Each row has a name. Each question is about the rows just above it.

[ 94  87  91  76 134 147 139] : q_281
[ 95  87  91  76 134 147 139] : q_704
[126  94  97  93  96 146 148] : q_772
[126  87  97  93 142 146 143] : q_480
Right after [95] comes | [87]
What comes right after [142] in the named rows? | [146]
Whose row is [126  87  97  93 142 146 143]? | q_480
The row with [ 94  87  91  76 134 147 139] is | q_281
Where do [ 95  87  91  76 134 147 139] appear? | q_704

[143 147  94 122  93 119 148] -> q_326
[143 166 146 115 141 162 121] -> q_899
[143 128 118 112 112 168 140] -> q_828
[132 122 140 140  52 148 167] -> q_478
[130  76  88 106 113 110 150] -> q_378
What comes right after [141] in the named rows? | [162]
The entry that follows [119]: | [148]
The entry that follows [166]: | [146]
What comes right after [168] in the named rows? | [140]
What comes right after [146] in the named rows? | [115]

[107 137 136 126 105]  q_215
[139 150 130  96 170]  q_866
[ 94 116 116 163  64]  q_745
[ 49 148 118 144  67]  q_970
[107 150 141 134 137]  q_564
[143 158 149 106 185]  q_804
The entry that follows [106]: | [185]
The entry that follows [130]: | [96]

[110 135 151  99 134 159 204 134 123 127 134 147  93 157] = q_32
[143  89 116 105 146 104  93 129  87 136 115 158  99 102] = q_997
[133 123 106 153 145 122  95 104 107 107 104  75 121  80] = q_580
[101 157 137 106 127 153 203 142 137 118 133  76  87 151] = q_568
What comes right after [145] in the named rows? | [122]
The entry that follows [147]: | [93]
Whose row is [143  89 116 105 146 104  93 129  87 136 115 158  99 102]? | q_997
Right after [135] comes | [151]
Right after [159] comes | [204]
[110 135 151  99 134 159 204 134 123 127 134 147  93 157] is in which row? | q_32
The entry that follows [75]: | [121]

[140 130 115 147  84 131] -> q_822
[141 127 125 149  89 134] -> q_548
[140 101 125 149  85 125] -> q_558
[119 131 130 146  48 127] -> q_245
[143 140 111 150  88 128] -> q_90
[138 125 114 148  78 125] -> q_65
[127 137 135 146  66 136] -> q_877
[126 122 137 149  61 129] -> q_419
[144 136 109 146  89 130] -> q_482
[142 131 105 141  87 140] -> q_225
What comes right after [61] in the named rows? | [129]
Right after [148] comes | [78]
Right after [126] comes | [122]
Whose row is [140 130 115 147  84 131]? | q_822

[124 144  56  84 104 122 151 126 150  59 150 107 169 151 214 122 115 166
 124 124 114 133  83 152  91 143  82 117 138 150 137 108 160 150 108 126
 171  94 154 216  93 153 121 185 114 120 125] : q_778
[164 120  99  90 126 140 147 139 144 192 163 108 197 134 187 140 122 133
  60 116 122 155  81 159 152 124 113 141 128 111 119 145 154 139 121 145
 151 133 166 146  65 127  95 208 117 162 120] : q_102
[124 144  56  84 104 128 151 126 150 129 150 107 169 151 214 122 115 166
 124 124 114 133  83 152  91 143 149 117 138 150 121 108 160 150 108 145
 151 133 166 146  65 127  95 208 117 162 120] : q_710
The entry that follows [99]: | [90]
What comes right after [197] in the named rows? | [134]
What comes right after [60] in the named rows? | [116]
Where do [124 144  56  84 104 122 151 126 150  59 150 107 169 151 214 122 115 166
 124 124 114 133  83 152  91 143  82 117 138 150 137 108 160 150 108 126
 171  94 154 216  93 153 121 185 114 120 125] appear? | q_778
Right after [137] comes | [108]
The row with [164 120  99  90 126 140 147 139 144 192 163 108 197 134 187 140 122 133
  60 116 122 155  81 159 152 124 113 141 128 111 119 145 154 139 121 145
 151 133 166 146  65 127  95 208 117 162 120] is | q_102
The entry that follows [187]: | [140]

[144 129 123  73 139 159] = q_110
[201 122 109  99 105 154] = q_472
[128 121  89 163  88 130] = q_934
[201 122 130  99 105 154] = q_649
[173 134 158 103  91  75] = q_438
[144 129 130  73 139 159] = q_203
[104 129 132 199 204 123] = q_712
What comes right after [128] in the named rows? | [121]
The entry that follows [132]: | [199]
Whose row is [144 129 130  73 139 159]? | q_203
Right after [158] comes | [103]

[154 194 124  56 169 150 153 133 183 147 145 162 103 144  56  98 102 133
  86 150 152 127 140 133  66  82 151  71 126 120 113 100  62 146  98 130
  62 128 188 188 126 138  76 133]  q_582
[112 135 136 115 104 108 110 144  91 112 118  97 148 148 137  99 164 135
 149 101 151 128  84 136 108 131 112 145 142 151  91 169 126 143 144 147
 119 128 137  90 141 126 185  95]  q_885
[113  68  92 188 126 117 116 103 108 108 104 101  85  80 162 159 130 104
 152 107  91  98 144  97 177 162 107 155  91  88 157 142 167 112 149  89
 169 106  83 106  99 109 138 144]  q_796
[ 73 112 138 138  49  57  80 102  84  78  85  95 182 103 161 151 153 109
 151  86 119 104 125 123 163 127  87 136 136 116 182 130 174  97 157 107
 157  91 129  79 101  95 106 129]  q_264
[120  55 104 187 149 125 117 104 114  67 121 111 116  92 177 149 128 108
 146 110  58 109 143 101 173 163 113 160 102 106 146 122 170 104 136 106
 178 117 111 114 113 111 142 114]  q_909
Right after [66] comes | [82]
What comes right after [183] in the named rows? | [147]
Whose row is [113  68  92 188 126 117 116 103 108 108 104 101  85  80 162 159 130 104
 152 107  91  98 144  97 177 162 107 155  91  88 157 142 167 112 149  89
 169 106  83 106  99 109 138 144]? | q_796
Whose row is [120  55 104 187 149 125 117 104 114  67 121 111 116  92 177 149 128 108
 146 110  58 109 143 101 173 163 113 160 102 106 146 122 170 104 136 106
 178 117 111 114 113 111 142 114]? | q_909

[ 90 148 120 128 129 120 125 130 147 119 143 143 148 130 139 113  95 122
 138 138 109 136 148 122 131 141 132 130] -> q_929
[ 73 136 123  98 147 130 135 113 176 132 103 166 113 138 128 135 111  78
 110 138 115 112 156 142 116 141 145  88] -> q_348
[102 153 101 157  89  96 132 128 142 114 140 136 145 136 145 120  97 130
 129 101 171 198  98 170 158  92 127 149] -> q_681
[161 155 112 172  89  87 164 137  89 127 158  89 183 119 146 115 108 180
 168 108 163 172  97 123 140  91 113 171] -> q_255
[ 74 122 141 118 138 157  94 129 153 108 149 153 112 134 134 102 104 111
 114 146  87 132 154 103 142 170 131 135] -> q_104
[ 90 148 120 128 129 120 125 130 114 119 143 143 148 130 139 113  95 122
 138 138 109 136 148 122 131 141 132 140] -> q_235
[170 133 109 138 124 105 148 137 111 135 127 111 134 127 133 168 154 150
 147 108 154 149  89 166 139  92 118 149] -> q_996
[181 138 125 169 101 104 161 145  77 115 166  89 170 110 131 113 124 182
 153 118 135 144 110 119 136 119 115 169] -> q_248
Which row holds [ 90 148 120 128 129 120 125 130 114 119 143 143 148 130 139 113  95 122
 138 138 109 136 148 122 131 141 132 140]? | q_235
[161 155 112 172  89  87 164 137  89 127 158  89 183 119 146 115 108 180
 168 108 163 172  97 123 140  91 113 171] is in which row? | q_255
Where do [102 153 101 157  89  96 132 128 142 114 140 136 145 136 145 120  97 130
 129 101 171 198  98 170 158  92 127 149] appear? | q_681
Which row holds [ 73 136 123  98 147 130 135 113 176 132 103 166 113 138 128 135 111  78
 110 138 115 112 156 142 116 141 145  88]? | q_348
[ 74 122 141 118 138 157  94 129 153 108 149 153 112 134 134 102 104 111
 114 146  87 132 154 103 142 170 131 135] is in which row? | q_104

[180  91  76  94  96 156 115 140] : q_93
[ 85 169 200 153 118 119 122 145] : q_601
[102 149 148 145 120 113  99 165] : q_454
[128 117 123 115 108 171 103 115] : q_2
[108 130 133 139 164 152  98 121] : q_363
[138 120 128 114 136 166 145 105] : q_78
[126 119 142 152 142 119 159  85] : q_708
[103 126 134 120  85 171 130 152] : q_517
[147  88  89  98 144 142 105  84] : q_943
[135 140 143 161 144 108 148  94] : q_643
The entry that follows [153]: | [118]
The entry that follows [99]: | [165]
What comes right after [117] in the named rows? | [123]
Right after [118] comes | [119]

